Here is a tiny trained network, its code and every weight. The questions are about switching its units off for an input and a target symbol, where a switched-off unit gives its printed mean instead of its output.

import numpy as np


def w(rows, s, z=0):
    codes = np.array(rows[::2]) - 128.0
    scale = np.full(codes.shape[1], s)
    scale[-1] = z or s
    return codes * scale


def f(y):
    return y / 2 * (1 + np.tanh(0.7978845608 * (y + 0.044715 * y**3)))


def softmax(a):
    e = np.exp(a - a.max(-1, keepdims=True))
    return e / e.sum(-1, keepdims=True)


def log_softmax(a):
    a = a - a.max(-1, keepdims=True)
    return a - np.log(np.exp(a).sum(-1, keepdims=True))


def net(x, mask):
    ids = ['βγδθλπστψ'.index(c) for c in x.split()]
    T = len(ids)
    res = E[ids] + P[:T]
    r = res
    for j in range(3):
        rows = slice(3 * j, 3 * j + 3)
        q, k, v = (r @ M[0][rows].T for M in (Q, K, V))
        z = softmax(np.where(np.tri(T) > 0, q @ k.T / 3**0.5, -1e9)) @ v
        o = O[0][rows]
        res = res + np.where(mask[j], z, o[:, -1]) @ o[:, :-1]
    y = f(res @ A[0][:, :-1].T + A[0][:, -1])
    res = res + np.where(mask[3:11], y, B[0][:, -1]) @ B[0][:, :-1]
    return log_softmax(res[-1] @ U[:, :-1].T + U[:, -1])


Q, K, V, O, A, B = {}, {}, {}, {}, {}, {}
E = w([
[138,176,89],'β',
[117,145,171],'γ',
[39,168,136],'δ',
[145,171,135],'θ',
[6,153,12],'λ',
[134,168,51],'π',
[156,171,174],'σ',
[81,215,244],'τ',
[135,182,115],'ψ',
],0.012)
P = w([
[125,152,117],'0',
[109,217,115],'1',
[146,89,148],'2',
[73,223,163],'3',
[166,34,157],'4',
[51,249,137],'5',
[179,61,133],'6',
],0.015)
Q[0] = w([
[48,83,146],'h0',
[136,225,44],'h0',
[98,235,128],'h0',
[236,76,183],'h1',
[8,168,175],'h1',
[219,50,76],'h1',
[189,134,152],'h2',
[144,113,124],'h2',
[166,151,174],'h2',
],0.013)
K[0] = w([
[90,118,111],'h0',
[128,53,99],'h0',
[119,9,152],'h0',
[68,214,205],'h1',
[232,23,186],'h1',
[101,237,107],'h1',
[169,57,146],'h2',
[175,115,111],'h2',
[157,68,246],'h2',
],0.014)
V[0] = w([
[117,120,185],'h0',
[251,120,64],'h0',
[186,121,67],'h0',
[167,146,218],'h1',
[195,187,184],'h1',
[4,115,194],'h1',
[136,143,69],'h2',
[154,82,140],'h2',
[202,112,61],'h2',
],0.014)
O[0] = w([
[134,137,53,127],'h0',
[63,112,168,1],'h0',
[61,84,207,66],'h0',
[145,185,125,105],'h1',
[61,189,140,111],'h1',
[245,161,59,233],'h1',
[148,151,189,151],'h2',
[83,138,68,17],'h2',
[44,121,164,19],'h2',
],0.011,0.0094)
A[0] = w([
[115,136,113,232],'n0',
[117,213,211,145],'n1',
[139,3,84,107],'n2',
[100,181,117,2],'n3',
[122,107,81,201],'n4',
[180,152,94,28],'n5',
[186,42,148,215],'n6',
[165,210,102,116],'n7',
],0.013,0.0054)
B[0] = w([
[175,94,114,138],'n0',
[105,161,57,163],'n1',
[30,73,173,150],'n2',
[150,17,45,133],'n3',
[183,142,129,153],'n4',
[67,217,174,240],'n5',
[115,156,59,184],'n6',
[91,1,186,255],'n7',
],0.0087,0.029)
U = w([
[61,149,197,12],'β',
[87,64,179,67],'γ',
[231,170,95,254],'δ',
[110,171,132,80],'θ',
[108,34,94,149],'λ',
[80,98,171,49],'π',
[96,130,121,88],'σ',
[116,107,255,102],'τ',
[105,236,145,23],'ψ',
],0.0093,0.0049)

Each question gives the input, a string of symbols that net reads in full, and the target symbol t.
The units are the heads (3 rows each of Q, K, V and O) and the neurons (one row each of A and B). Each row of codes is followed by its name. A weight is (code - 128) times the scale printed after its matrix; where a second scale follows, it is the last column's (O, A, B and U).
mask holds one flag per unit, heads first, then neurons. A switched-off unit (its flag False) gives its mean, the last column of its rows in O or B, instead of its output. The means were averaged over made-up inputs and are rounded, as every weight is.
A unit's drop is (log p(t) with every unit on - log p(t) with that unit switched off) / (log p(t) with every unit on - log p(t) with every unit switched off).
The circuit of an input: a set's keep is (log p(t) with only the set's units on - log p(t) with every unit switched off) / (log p(t) with every unit on - log p(t) with every unit switched off). Starting from all 11 units, units are removed one at a time, each time the one whose removal leaves the highest keep (on an exact tie, the one counted first), for as long as the keep stays at least 0.8.
circuit, biggest first: the units of the circuit, biggest drop first
most important unit: the unit with the biggest drop
k most important neurons: the k neurons with the biggest drops, biggest first
which heads matter: for each layer, one digit per head in row order, 1 if its drop is at least 0.15 and else 0, layers parted by /
input δ δ θ θ λ λ, target δ: circuit, biggest first => (n7; h1; h2)
input π π δ, target δ: most important unit => n7
input λ θ λ σ, target δ: circuit, biggest first => (n7; h1)
input θ δ δ τ σ θ, target λ: circuit, biggest first => (n5; h1; n3; h0)
input δ δ β π δ δ, target τ: 2 most important neurons => (n7; n6)
input δ δ ψ δ δ λ β, target λ: circuit, biggest first => (n2; h1)
input β λ λ π ψ, target λ: 2 most important neurons => (n2; n5)
input θ σ δ τ θ, target τ: circuit, biggest first => (n7; n5; h1)
input λ δ σ δ, target λ: circuit, biggest first => (n5; h1; n3)
input σ δ δ ψ, target τ: which heads matter => 000
input σ λ β π δ θ, target τ: circuit, biggest first => (n7; n6)
input λ δ θ δ λ θ, target δ: circuit, biggest first => (h1; n7; n2)
input β λ θ, target λ: 2 most important neurons => (n5; n2)
input λ π δ ψ γ, target δ: which heads matter => 010
input θ δ σ γ, target λ: 2 most important neurons => (n5; n3)
input λ β λ τ, target δ: which heads matter => 010
input ψ δ δ θ π θ, target β: most important unit => h0
input β τ σ τ, target λ: which heads matter => 010
input δ δ λ γ, target δ: 3 most important neurons => (n7; n6; n5)
input β σ λ β π σ, target β: most important neuron => (n7)
input σ λ π θ, target β: 3 most important neurons => (n7; n6; n1)
input θ σ δ δ δ γ, target τ: circuit, biggest first => (n7; n6)
input ψ δ δ, target δ: which heads matter => 000
input β β δ δ λ θ, target δ: circuit, biggest first => (n7; h1)
input δ σ δ λ δ π, target τ: circuit, biggest first => (n7; n6; h2)
input λ β δ ψ, target τ: 4 most important neurons => (n7; n6; n5; n1)
input γ δ σ ψ, target λ: 3 most important neurons => (n5; n3; n1)
input δ ψ δ δ δ σ, target τ: most important unit => n7
input γ β π β, target β: 3 most important neurons => (n7; n6; n4)
